Look-ups in named tables: a row name and a column name give one cell, copied from the table.

nobikel:
,sem,der,sas,pepi,laf,kemu,kos,kotufum,lovodiz
foviv,2.5,2.5,-1.8,-4.8,2.7,0.5,-8.3,-2.9,-2.9
gikodi,-6.1,-2.6,-1.5,0.1,-6.3,-0.7,3.5,-7.6,-5.7
nama,-3.5,-6.2,-1.9,1.2,-2.9,-5.2,2.5,4.5,3.2
vom,-1.3,2.8,-1.6,-3.1,-1.1,1.4,-3.9,-7.8,-6.8
ran,-6.2,-6.0,-1.8,1.8,-5.9,-4.2,5.5,0.0,-0.2
lilinuk,-0.3,1.7,-0.9,-4.6,-0.8,2.2,-5.6,-8.5,-6.0
fubal,-3.5,-6.1,-1.9,1.4,-3.3,-4.3,2.3,3.6,2.5

kotufum of foviv = -2.9
kemu of ran = -4.2
sas of foviv = -1.8
laf of vom = -1.1
kos of foviv = -8.3
kotufum of lilinuk = -8.5
kemu of gikodi = -0.7
kos of ran = 5.5
kemu of nama = -5.2
sas of vom = -1.6
kotufum of ran = 0.0
kotufum of vom = -7.8
sem of vom = -1.3
der of vom = 2.8

duso:
,gadag,kug,furivat,birun,fus,lesipez,tar,kosi,gerudi,zag
voz,53,100,31,76,145,161,14,160,134,131
rovubot,149,119,35,110,205,129,139,49,72,154
rakita,75,95,105,169,157,28,155,179,57,75
fuli,54,59,127,155,57,123,127,126,58,194
biramet,141,83,164,138,148,171,62,168,47,64
gobagu,135,26,170,79,164,72,88,53,122,117
buni,61,98,95,69,153,65,162,153,165,121
vivogi,47,163,153,31,126,158,175,93,71,61
duz,184,14,64,75,82,156,185,145,106,88
gazofi,132,94,63,178,70,86,98,120,136,40
dibar,33,52,118,174,126,167,147,49,169,82

gerudi of vivogi: 71
fus of biramet: 148
kug of dibar: 52
zag of vivogi: 61
gadag of voz: 53
gadag of rovubot: 149
gadag of buni: 61
birun of vivogi: 31

gak =
,puzirub,daside,petezun,marava,mivitil,vakanu,budopu,nefeb,tufe
pim,469,490,500,500,478,484,497,497,504
matok,350,425,472,772,811,538,655,719,572
rulanoz,230,532,428,570,510,361,402,496,351
fifolo,766,407,570,282,340,662,406,372,440
gegeli,502,464,487,550,547,515,532,552,502
povin,233,555,480,747,787,473,531,620,466
dof,364,558,320,504,489,251,423,388,425
satof,520,252,226,634,409,295,530,645,330
nid,395,477,524,549,581,520,565,560,576
bez,528,424,427,408,276,400,426,449,400

dof, marava -> 504
satof, marava -> 634
nid, daside -> 477
pim, budopu -> 497
pim, petezun -> 500
dof, budopu -> 423
rulanoz, daside -> 532
pim, daside -> 490
nid, budopu -> 565
fifolo, daside -> 407
rulanoz, tufe -> 351
satof, petezun -> 226

Table zapa
         mup  gozibof  pegun
dit      192      173    199
bovuko   123      194    136
deruf     85      127    216
zonalen   91       87     64
zez       48      117    101
gete     155      220    138
zadek     37       87    179
fafom    111       80    102
bod      149      181    135
dezi     127      156     35
nipuva   199      187    200
fopa      44       95    117

gozibof of nipuva = 187
gozibof of zez = 117
gozibof of gete = 220
mup of bod = 149
mup of dezi = 127
pegun of fopa = 117
pegun of dezi = 35
gozibof of bod = 181
mup of zonalen = 91
mup of dit = 192
pegun of zonalen = 64
mup of bovuko = 123
mup of fopa = 44

bif
fields: nad, boseman, febu, vomun, lipebuk, ruma, ponavoz, rivokif
mon: [132, 106, 99, 159, 64, 193, 119, 93]
gino: [92, 121, 116, 54, 168, 28, 96, 141]
bigele: [214, 20, 62, 152, 9, 191, 81, 33]
dosuf: [185, 1, 94, 17, 13, 139, 3, 195]
semitu: [107, 101, 83, 107, 130, 113, 90, 130]
dekudel: [73, 111, 16, 49, 138, 130, 39, 133]

What is the lipebuk of dekudel in bif? 138
What is the vomun of semitu in bif? 107
What is the vomun of gino in bif? 54
What is the nad of dosuf in bif? 185
What is the vomun of bigele in bif? 152
What is the nad of gino in bif? 92
What is the febu of gino in bif? 116
What is the ponavoz of bigele in bif? 81
What is the febu of bigele in bif? 62
What is the rivokif of semitu in bif? 130
What is the lipebuk of mon in bif? 64
What is the ruma of mon in bif? 193
What is the ponavoz of dosuf in bif? 3
What is the ruma of dekudel in bif? 130
What is the ruma of dosuf in bif? 139
Which row has the largest ruma? mon

